[[-2.17  1.81  1.68 -3.29 -1.43 -1.24 -2.28  1.44  1.94  1.07 -3.76  1.36
   1.00]
 [-0.97  1.41  1.57 -2.04 -1.43  0.01  4.41  1.34  1.55 -2.17 -2.10  1.86
  -4.64]
 [-2.32  2.50  2.28 -4.03 -2.09 -0.89  1.23  2.12  2.69 -1.69 -4.91  2.29
  -2.30]
 [-2.19  2.65  1.95 -4.06 -1.95 -0.79  0.57  2.17  2.79 -3.55 -5.92  2.03
  -1.49]]
:
[[-2.19  2.65  1.95 -4.06 -1.95 -0.79  0.57  2.17  2.79 -3.55 -5.92  2.03
  -1.49]
 [-2.32  2.50  2.28 -4.03 -2.09 -0.89  1.23  2.12  2.69 -1.69 -4.91  2.29
  -2.30]
 [-2.17  1.81  1.68 -3.29 -1.43 -1.24 -2.28  1.44  1.94  1.07 -3.76  1.36
   1.00]
 [-0.97  1.41  1.57 -2.04 -1.43  0.01  4.41  1.34  1.55 -2.17 -2.10  1.86
  -4.64]]

[[-3.66 -5.76  5.52]
 [-6.68  2.94  4.69]
 [-5.25 -6.13  3.57]
 [ 5.94  6.21  1.52]
 [ 5.09  6.99  0.81]
 [ 7.62  4.29  0.36]
 [ 3.56  5.61  5.65]
 [-5.91 -5.45  3.38]]
:
[[ 5.09  6.99  0.81]
 [ 5.94  6.21  1.52]
 [ 3.56  5.61  5.65]
 [ 7.62  4.29  0.36]
 [-6.68  2.94  4.69]
 [-5.91 -5.45  3.38]
 [-3.66 -5.76  5.52]
 [-5.25 -6.13  3.57]]

[[ 5.51 -1.78 -1.86 -3.32  1.83 -1.00  1.66 -7.11]
 [ 4.52  0.67  1.01  1.17 -0.68 -3.08 -2.42 -4.05]
 [ 3.49 -4.51 -2.05 -3.03  2.17 -0.65  1.04 -4.99]
 [ 4.30  1.88 -1.32 -1.09  1.01 -2.30 -0.80 -5.35]
 [ 5.43  0.21 -1.57  0.25  0.38 -2.97 -2.23 -3.21]
 [ 4.02  1.75 -1.34 -0.17 -0.26 -4.50 -0.55 -5.62]
 [ 4.83 -1.11 -3.48 -3.24  0.91 -0.27  0.29 -5.72]
 [ 2.45  1.53 -1.83  1.23 -0.64 -4.71 -0.11 -4.70]]
:
[[ 4.30  1.88 -1.32 -1.09  1.01 -2.30 -0.80 -5.35]
 [ 4.02  1.75 -1.34 -0.17 -0.26 -4.50 -0.55 -5.62]
 [ 2.45  1.53 -1.83  1.23 -0.64 -4.71 -0.11 -4.70]
 [ 4.52  0.67  1.01  1.17 -0.68 -3.08 -2.42 -4.05]
 [ 5.43  0.21 -1.57  0.25  0.38 -2.97 -2.23 -3.21]
 [ 4.83 -1.11 -3.48 -3.24  0.91 -0.27  0.29 -5.72]
 [ 5.51 -1.78 -1.86 -3.32  1.83 -1.00  1.66 -7.11]
 [ 3.49 -4.51 -2.05 -3.03  2.17 -0.65  1.04 -4.99]]

[[ 1.92  0.08 -0.38 -2.97]
 [ 4.52 -0.13  4.20  7.09]
 [ 1.05  1.12 -6.86  3.33]
 [ 0.77 -1.82  4.90  1.71]
 [ 0.59 -4.26 -1.24 -2.47]
 [ 1.52  2.62 -3.45  0.89]]
:
[[ 1.52  2.62 -3.45  0.89]
 [ 1.05  1.12 -6.86  3.33]
 [ 1.92  0.08 -0.38 -2.97]
 [ 4.52 -0.13  4.20  7.09]
 [ 0.77 -1.82  4.90  1.71]
 [ 0.59 -4.26 -1.24 -2.47]]

[[-0.19  2.53  3.26  0.05 -3.15 -2.47  3.78 -1.18 -2.84 -0.85 -2.11]
 [-1.93  0.41 -4.38 -3.27 -0.30 -1.45 -3.10 -1.51 -2.30  1.32 -0.55]
 [ 2.61  1.24 -1.07 -1.35 -1.13 -0.11  0.01 -1.24  0.41 -1.20 -0.61]
 [ 5.54 -0.75  2.58  1.21 -0.18 -1.64  0.24 -5.00 -0.15 -0.91  1.49]
 [-3.72  0.37 -2.71  0.55 -2.38 -2.22  1.59  0.20 -2.30 -0.60 -3.56]]
:
[[-0.19  2.53  3.26  0.05 -3.15 -2.47  3.78 -1.18 -2.84 -0.85 -2.11]
 [ 2.61  1.24 -1.07 -1.35 -1.13 -0.11  0.01 -1.24  0.41 -1.20 -0.61]
 [-1.93  0.41 -4.38 -3.27 -0.30 -1.45 -3.10 -1.51 -2.30  1.32 -0.55]
 [-3.72  0.37 -2.71  0.55 -2.38 -2.22  1.59  0.20 -2.30 -0.60 -3.56]
 [ 5.54 -0.75  2.58  1.21 -0.18 -1.64  0.24 -5.00 -0.15 -0.91  1.49]]

[[-4.30 -0.49  2.51 -0.28 -0.72  1.91 -1.30  0.71]
 [-1.85 -2.22 -1.54 -2.26  3.11 -1.41  1.30  0.64]
 [ 0.21 -0.56 -7.61  1.05 -0.81  0.56  0.66  0.24]
 [-1.96 -0.17  0.96 -2.53  2.04 -0.88  0.71 -1.06]
 [-0.41  3.12 -0.90  0.75 -1.89  3.91  0.66  0.75]
 [ 2.55 -0.31  1.73  1.43  4.63 -5.46 -5.05  0.18]
 [ 1.23 -0.08  4.06 -0.33  0.65 -2.40  2.37 -0.04]
 [ 1.38 -1.28  2.77 -2.96  0.25 -1.28 -0.92 -1.07]
 [ 0.77  0.59 -0.51  1.37  1.61 -4.33  1.89  1.50]
 [ 0.23 -1.34 -2.68  0.99  1.66  1.79 -0.47 -2.21]
 [-0.33  2.57 -4.03  0.97 -0.10  0.58  2.22 -0.81]]
:
[[-0.41  3.12 -0.90  0.75 -1.89  3.91  0.66  0.75]
 [-0.33  2.57 -4.03  0.97 -0.10  0.58  2.22 -0.81]
 [ 0.77  0.59 -0.51  1.37  1.61 -4.33  1.89  1.50]
 [ 1.23 -0.08  4.06 -0.33  0.65 -2.40  2.37 -0.04]
 [-1.96 -0.17  0.96 -2.53  2.04 -0.88  0.71 -1.06]
 [ 2.55 -0.31  1.73  1.43  4.63 -5.46 -5.05  0.18]
 [-4.30 -0.49  2.51 -0.28 -0.72  1.91 -1.30  0.71]
 [ 0.21 -0.56 -7.61  1.05 -0.81  0.56  0.66  0.24]
 [ 1.38 -1.28  2.77 -2.96  0.25 -1.28 -0.92 -1.07]
 [ 0.23 -1.34 -2.68  0.99  1.66  1.79 -0.47 -2.21]
 [-1.85 -2.22 -1.54 -2.26  3.11 -1.41  1.30  0.64]]

[[ 5.06  4.99 -1.98 -0.33  1.52 -2.67]
 [ 7.43  1.95  1.57  0.29  3.17 -1.24]
 [-2.79  4.61 -5.04 -0.88 -2.12 -2.20]
 [ 1.84 -6.28  6.01  1.05  1.96  3.06]
 [-7.09  1.90 -4.63 -0.82 -3.68 -0.69]
 [-0.08  5.31 -4.45 -0.78 -0.96 -2.64]
 [ 2.50 -5.92  5.99  1.05  2.21  2.86]
 [ 5.40 -2.51  4.41  0.78  2.99  1.05]]
:
[[-0.08  5.31 -4.45 -0.78 -0.96 -2.64]
 [ 5.06  4.99 -1.98 -0.33  1.52 -2.67]
 [-2.79  4.61 -5.04 -0.88 -2.12 -2.20]
 [ 7.43  1.95  1.57  0.29  3.17 -1.24]
 [-7.09  1.90 -4.63 -0.82 -3.68 -0.69]
 [ 5.40 -2.51  4.41  0.78  2.99  1.05]
 [ 2.50 -5.92  5.99  1.05  2.21  2.86]
 [ 1.84 -6.28  6.01  1.05  1.96  3.06]]

[[-3.79  2.09  1.72  2.38 -2.35  1.97 -0.56  3.82]
 [ 0.50  1.70 -4.25 -1.08 -2.31  6.57  1.56 -0.69]
 [ 3.05 -0.78 -2.02  4.38  2.34  0.09  1.07  3.86]
 [-0.31 -3.10  1.86 -1.98  4.86 -0.92  0.13 -1.05]
 [-1.71  0.07 -2.14 -0.76 -2.85  7.19  1.73 -0.55]
 [-1.52 -1.95 -0.95 -2.66  0.76  1.51 -2.05  0.72]
 [ 3.22  0.60 -6.60  2.89  0.69 -4.13  1.95  3.73]
 [ 0.86 -0.53 -2.86  0.40 -1.66 -3.36 -1.36 -0.46]
 [-2.51  0.83  0.39 -0.85  1.21 -1.81 -2.24 -0.78]
 [ 1.51 -0.80  2.89 -0.89 -1.25  0.48 -0.34 -0.08]]
:
[[-3.79  2.09  1.72  2.38 -2.35  1.97 -0.56  3.82]
 [ 0.50  1.70 -4.25 -1.08 -2.31  6.57  1.56 -0.69]
 [-2.51  0.83  0.39 -0.85  1.21 -1.81 -2.24 -0.78]
 [ 3.22  0.60 -6.60  2.89  0.69 -4.13  1.95  3.73]
 [-1.71  0.07 -2.14 -0.76 -2.85  7.19  1.73 -0.55]
 [ 0.86 -0.53 -2.86  0.40 -1.66 -3.36 -1.36 -0.46]
 [ 3.05 -0.78 -2.02  4.38  2.34  0.09  1.07  3.86]
 [ 1.51 -0.80  2.89 -0.89 -1.25  0.48 -0.34 -0.08]
 [-1.52 -1.95 -0.95 -2.66  0.76  1.51 -2.05  0.72]
 [-0.31 -3.10  1.86 -1.98  4.86 -0.92  0.13 -1.05]]

[[-1.29  1.97 -3.24 -2.88]
 [ 0.43  2.14  6.65  1.63]
 [-0.66  1.29 -1.14 -0.63]
 [ 4.40  0.13  4.20  4.74]
 [-1.11 -0.01 -3.60 -3.37]]
:
[[ 0.43  2.14  6.65  1.63]
 [-1.29  1.97 -3.24 -2.88]
 [-0.66  1.29 -1.14 -0.63]
 [ 4.40  0.13  4.20  4.74]
 [-1.11 -0.01 -3.60 -3.37]]
